[[ 32 -22  33 -34  10  26  25]
 [ 49   2  50 -45 -24   3  49]
 [ -8 -34  -8   2  43  33 -20]
 [ 57 -25  59 -58   3  30  46]
 [ 26  32  26 -19 -49 -29  36]
 [ 58 -27  61 -61   4  31  48]
 [-56  10 -58  55  15 -16 -52]
 [-10 -31 -11   5  40  30 -20]
 [ -1 -41   0  -6  49  41 -16]
 [ 55  -9  58 -54 -15  12  51]]
->
[[ -1 -41   0  -6  49  41 -16]
 [ -8 -34  -8   2  43  33 -20]
 [-10 -31 -11   5  40  30 -20]
 [ 58 -27  61 -61   4  31  48]
 [ 57 -25  59 -58   3  30  46]
 [ 32 -22  33 -34  10  26  25]
 [ 55  -9  58 -54 -15  12  51]
 [ 49   2  50 -45 -24   3  49]
 [-56  10 -58  55  15 -16 -52]
 [ 26  32  26 -19 -49 -29  36]]

[[-26 -10 -23  15  27 -41 -48  -2]
 [ 16   0  -1 -16 -23  21  25   3]
 [ 16  14  34 -16 -35  35  41  -3]
 [ -2 -22 -55  -8  -3 -22 -25   4]
 [ 23   2   3 -25 -44  35  41  -1]
 [  8  25  62   5  -4  32  37  -5]]
->
[[ -2 -22 -55  -8  -3 -22 -25   4]
 [-26 -10 -23  15  27 -41 -48  -2]
 [ 16   0  -1 -16 -23  21  25   3]
 [ 23   2   3 -25 -44  35  41  -1]
 [ 16  14  34 -16 -35  35  41  -3]
 [  8  25  62   5  -4  32  37  -5]]

[[ 19 -28  43 -20 -34  16  13  31]
 [ 22 -26  42 -15 -25  16  10  26]
 [  0   0   0   0   0   0   0   0]
 [-20  57 -50  36  49  -8   4 -19]
 [ 46 -48  58   1  13  11 -23 -15]
 [-13   6   4 -21 -44   9  32  45]
 [-33  33 -30 -13 -34   1  35  39]
 [ 14 -30  45 -31 -53  19  23  47]]
->
[[ 46 -48  58   1  13  11 -23 -15]
 [ 14 -30  45 -31 -53  19  23  47]
 [ 19 -28  43 -20 -34  16  13  31]
 [ 22 -26  42 -15 -25  16  10  26]
 [  0   0   0   0   0   0   0   0]
 [-13   6   4 -21 -44   9  32  45]
 [-33  33 -30 -13 -34   1  35  39]
 [-20  57 -50  36  49  -8   4 -19]]

[[-21 -49  19   6   4 -58 -25 -35 -14   6   1   4]
 [  1  35 -26 -15  -5  44  21  21  11  -7  -1  -4]
 [-33 -21 -20 -19  18 -21   2 -20  -3  12  15   6]
 [-38 -26 -13 -17  27 -26   4 -25  -3  20  22  11]
 [ -9 -41  21  11 -11 -51 -30 -26 -14  -5 -12  -3]]
->
[[-21 -49  19   6   4 -58 -25 -35 -14   6   1   4]
 [ -9 -41  21  11 -11 -51 -30 -26 -14  -5 -12  -3]
 [-38 -26 -13 -17  27 -26   4 -25  -3  20  22  11]
 [-33 -21 -20 -19  18 -21   2 -20  -3  12  15   6]
 [  1  35 -26 -15  -5  44  21  21  11  -7  -1  -4]]

[[ 22  22  42 -13  45  65   6 -16]
 [ 39  -5  30  41 -30 -27  15  35]
 [ 43  61  13 -23  18 -21  29  31]
 [-31  47  10 -23  24  -7  -6 -28]
 [ 39 -63 -26   6 -53 -24  37 -19]
 [-61 -26 -56  36  -3  -6 -53 -58]
 [-39  41  13 -13 -36   1 -47 -48]
 [ 61  31  40  35  48  -1 -60  -1]]
->
[[ 39 -63 -26   6 -53 -24  37 -19]
 [-61 -26 -56  36  -3  -6 -53 -58]
 [ 39  -5  30  41 -30 -27  15  35]
 [ 22  22  42 -13  45  65   6 -16]
 [ 61  31  40  35  48  -1 -60  -1]
 [-39  41  13 -13 -36   1 -47 -48]
 [-31  47  10 -23  24  -7  -6 -28]
 [ 43  61  13 -23  18 -21  29  31]]

[[  8  20]
 [ 34 -31]
 [ 52   0]]
->
[[ 34 -31]
 [ 52   0]
 [  8  20]]
---
[[ 13 -35   2]
 [-11  26  13]
 [ 24 -24  -9]
 [ 33 -52  -8]
 [  1   9   5]]
->
[[-35   2  13]
 [ 26  13 -11]
 [-24  -9  24]
 [-52  -8  33]
 [  9   5   1]]

[[ 32 -34 -37]
 [  2   4  35]
 [  0   7  44]
 [ -9  -2  -2]
 [  5  -7 -56]
 [-42  38  36]
 [ 28 -35   7]
 [ 46 -45 -18]
 [ 18 -12  50]
 [-11  16  41]]
->
[[-34 -37  32]
 [  4  35   2]
 [  7  44   0]
 [ -2  -2  -9]
 [ -7 -56   5]
 [ 38  36 -42]
 [-35   7  28]
 [-45 -18  46]
 [-12  50  18]
 [ 16  41 -11]]

[[-51 -25  26]
 [-36 -19  27]
 [-12 -11 -23]
 [ 11  -8  33]
 [ 20 -12  14]
 [-13 -20  47]
 [-40 -20  -9]
 [ -1 -10  42]
 [  2 -16 -16]
 [-50   0 -40]
 [ 17  -2  58]]
->
[[-25  26 -51]
 [-19  27 -36]
 [-11 -23 -12]
 [ -8  33  11]
 [-12  14  20]
 [-20  47 -13]
 [-20  -9 -40]
 [-10  42  -1]
 [-16 -16   2]
 [  0 -40 -50]
 [ -2  58  17]]

[[ 10  39  -1]
 [ -5   1   3]
 [ -5  59  -1]
 [-58 -36   1]
 [ 18  -6   1]
 [-60 -11   0]
 [ 31   1  -2]
 [ 15   7  -1]
 [ 13 -32   3]
 [-11  67  -1]
 [ 16   7   0]
 [-38  19   5]]
->
[[ 39  -1  10]
 [  1   3  -5]
 [ 59  -1  -5]
 [-36   1 -58]
 [ -6   1  18]
 [-11   0 -60]
 [  1  -2  31]
 [  7  -1  15]
 [-32   3  13]
 [ 67  -1 -11]
 [  7   0  16]
 [ 19   5 -38]]

[[ 35  43 -34]
 [-10  -5   3]
 [ 63  71 -58]]
->
[[ 43 -34  35]
 [ -5   3 -10]
 [ 71 -58  63]]

[[-40  13 -44]
 [ -2 -51  14]
 [ 12 -57  19]
 [ -5  -6 -14]
 [-28   3 -28]
 [-12 -34  -8]
 [-16 -18   3]
 [-13 -33  -9]
 [-24  40 -17]
 [ -4   5 -28]
 [ -7 -22   8]]
->
[[ 13 -44 -40]
 [-51  14  -2]
 [-57  19  12]
 [ -6 -14  -5]
 [  3 -28 -28]
 [-34  -8 -12]
 [-18   3 -16]
 [-33  -9 -13]
 [ 40 -17 -24]
 [  5 -28  -4]
 [-22   8  -7]]

[[ -4 -54  -7]
 [-43  44 -13]
 [-71  14 -20]
 [ 12 -11  -2]
 [ -8  -4 -13]
 [-24 -10 -18]
 [ 42   9  21]
 [-23 -12 -10]]
->
[[-54  -7  -4]
 [ 44 -13 -43]
 [ 14 -20 -71]
 [-11  -2  12]
 [ -4 -13  -8]
 [-10 -18 -24]
 [  9  21  42]
 [-12 -10 -23]]

[[  1 -58  -1]
 [  9  67  24]
 [  1  46  43]
 [ 19 -51  52]
 [ 36  61  44]
 [ -6 -57  18]
 [ 54   4  -2]
 [-45  61  -7]]
->
[[-58  -1   1]
 [ 67  24   9]
 [ 46  43   1]
 [-51  52  19]
 [ 61  44  36]
 [-57  18  -6]
 [  4  -2  54]
 [ 61  -7 -45]]
